Below are the code and all the weights of a small trained network. Each question names an input and a class and asks about switching units off, where a switched-off unit gives its printed mean instead of its output.

import numpy as np


def w(rows, s, z=0):
    codes = np.array(rows[::2]) - 128.0
    scale = np.full(codes.shape[1], s)
    scale[-1] = z or s
    return codes * scale


def norm(h):
    return h / np.sqrt((h * h).mean(-1, keepdims=True) + 1e-5)


def f(y):
    return y / 2 * (1 + np.tanh(0.7978845608 * (y + 0.044715 * y**3)))


def log_softmax(a):
    a = a - a.max(-1, keepdims=True)
    return a - np.log(np.exp(a).sum(-1, keepdims=True))


def net(x, mask):
    res = np.array(x, float).reshape(1, 6) / 4 @ E
    u = 0
    for l in range(3):
        y = f(norm(res) @ A[l][:, :-1].T + A[l][:, -1])
        res = res + np.where(mask[u : u + 4], y, B[l][:, -1]) @ B[l][:, :-1]
        u += 4
    return log_softmax(norm(res)[-1] @ U[:, :-1].T + U[:, -1])


A, B = {}, {}
E = w([
[104,193,126,77,15,37],'x0',
[131,139,118,153,123,125],'x1',
[109,160,101,196,117,131],'x2',
[134,151,111,169,118,123],'x3',
[159,2,4,161,79,117],'x4',
[105,34,212,168,170,28],'x5',
],0.0056)
A[0] = w([
[71,199,140,94,175,59,1],'0.n1',
[119,194,143,111,11,116,101],'0.n2',
[129,89,31,84,2,21,31],'0.n3',
[195,106,89,121,94,209,159],'0.n4',
],0.0078,0.0028)
B[0] = w([
[93,63,80,135,134,82,162],'0.n1',
[157,139,149,64,95,105,223],'0.n2',
[129,166,167,164,209,133,255],'0.n3',
[7,133,71,116,160,112,203],'0.n4',
],0.011,0.0047)
A[1] = w([
[92,255,89,71,214,180,227],'1.n1',
[136,249,126,45,133,140,83],'1.n2',
[91,121,6,149,63,198,153],'1.n3',
[125,50,28,185,190,130,7],'1.n4',
],0.0062,0.0019)
B[1] = w([
[163,244,94,133,176,181,253],'1.n1',
[254,17,17,148,77,156,205],'1.n2',
[59,76,170,33,175,45,164],'1.n3',
[158,66,132,90,45,116,184],'1.n4',
],0.0074,0.006)
A[2] = w([
[153,154,120,43,27,111,146],'2.n1',
[181,63,115,133,74,110,33],'2.n2',
[145,170,255,162,46,40,254],'2.n3',
[165,84,168,192,219,101,41],'2.n4',
],0.0068,0.00091)
B[2] = w([
[33,106,156,108,25,154,224],'2.n1',
[216,117,83,100,20,175,159],'2.n2',
[2,72,144,96,195,146,254],'2.n3',
[197,130,156,238,78,145,253],'2.n4',
],0.01,0.0029)
U = w([
[180,246,88,125,192,170,154],'0',
[36,113,126,105,171,110,254],'1',
[138,142,231,222,197,121,109],'2',
[192,61,120,173,82,121,38],'3',
[147,184,128,83,9,140,36],'4',
],0.014,0.003)

Each question gives the input, the list of numbers given to net, and the class t.
The units are the neurons (one row each of A and B). Each row of codes is followed by its name. A weight is (code - 128) times the scale printed after its matrix; where a second scale follows, it is the last column's (A, B and U).
mask holds one flag per neuron, layer by layer. A switched-off neuron (its flag False) gives its mean, the last column of its row in B, instead of its output. The means were averaged over made-up inputs and are rounded, as every weight is.
A unit's drop is (log p(t) with every unit on - log p(t) with that unit switched off) / (log p(t) with every unit on - log p(t) with every unit switched off).
most important unit: the unit with the biggest drop
k most important neurons: the k neurons with the biggest drops, biggest first
k most important neurons of layer l: the k neurons of layer l with the biggest drops, biggest first
drop of u: that unit's drop, to one decimal
input [3,1,5,8,-5,-7], class 4: 2 most important neurons -> (0.n3; 0.n2)
input [-7,1,-2,-6,3,-2], class 1: most important unit -> 0.n4
input [7,0,8,-3,2,-2], class 0: 3 most important neurons -> (0.n3; 1.n1; 1.n4)
input [-6,3,5,-5,6,-6], class 1: 2 most important neurons -> (1.n3; 0.n4)
input [-7,-5,7,3,1,5], class 3: 2 most important neurons -> (0.n3; 1.n4)
input [2,-1,4,-1,-7,0], class 4: 3 most important neurons -> (0.n3; 1.n2; 0.n2)
input [-7,-6,4,8,2,1], class 3: 2 most important neurons -> (1.n4; 0.n3)
input [2,-5,0,-8,5,8], class 2: 2 most important neurons -> (1.n2; 0.n3)
input [4,6,7,7,-8,-6], class 4: 4 most important neurons -> (0.n3; 0.n2; 2.n1; 1.n2)
input [-8,-7,-7,8,2,1], class 3: 3 most important neurons -> (0.n3; 1.n4; 2.n3)
input [7,4,-1,-4,2,-3], class 0: 2 most important neurons -> (0.n3; 1.n1)
input [-4,-8,7,-8,1,2], class 3: 2 most important neurons of layer 1 -> (1.n4; 1.n1)
input [3,5,5,-6,-8,-8], class 4: 4 most important neurons -> (0.n3; 0.n2; 2.n1; 1.n2)
input [1,2,7,0,-3,1], class 1: 2 most important neurons -> (0.n1; 0.n3)
input [-1,-3,8,-1,2,-6], class 1: 2 most important neurons -> (1.n3; 0.n3)
input [-7,-8,4,-4,5,-7], class 1: most important unit -> 1.n3
input [-4,0,-7,-6,-1,3], class 2: 2 most important neurons of layer 1 -> (1.n2; 1.n4)
input [3,2,-2,-2,7,7], class 2: 2 most important neurons of layer 0 -> (0.n3; 0.n1)
input [6,3,7,0,-7,8], class 1: drop of 0.n3 -> 0.1
input [-3,5,-3,0,2,4], class 3: drop of 0.n2 -> 0.0
input [2,-7,-2,1,4,2], class 2: most important unit -> 0.n3
input [3,-7,-7,-7,5,-5], class 0: drop of 0.n3 -> 1.0
input [8,6,-5,-8,8,0], class 0: 2 most important neurons of layer 0 -> (0.n3; 0.n1)
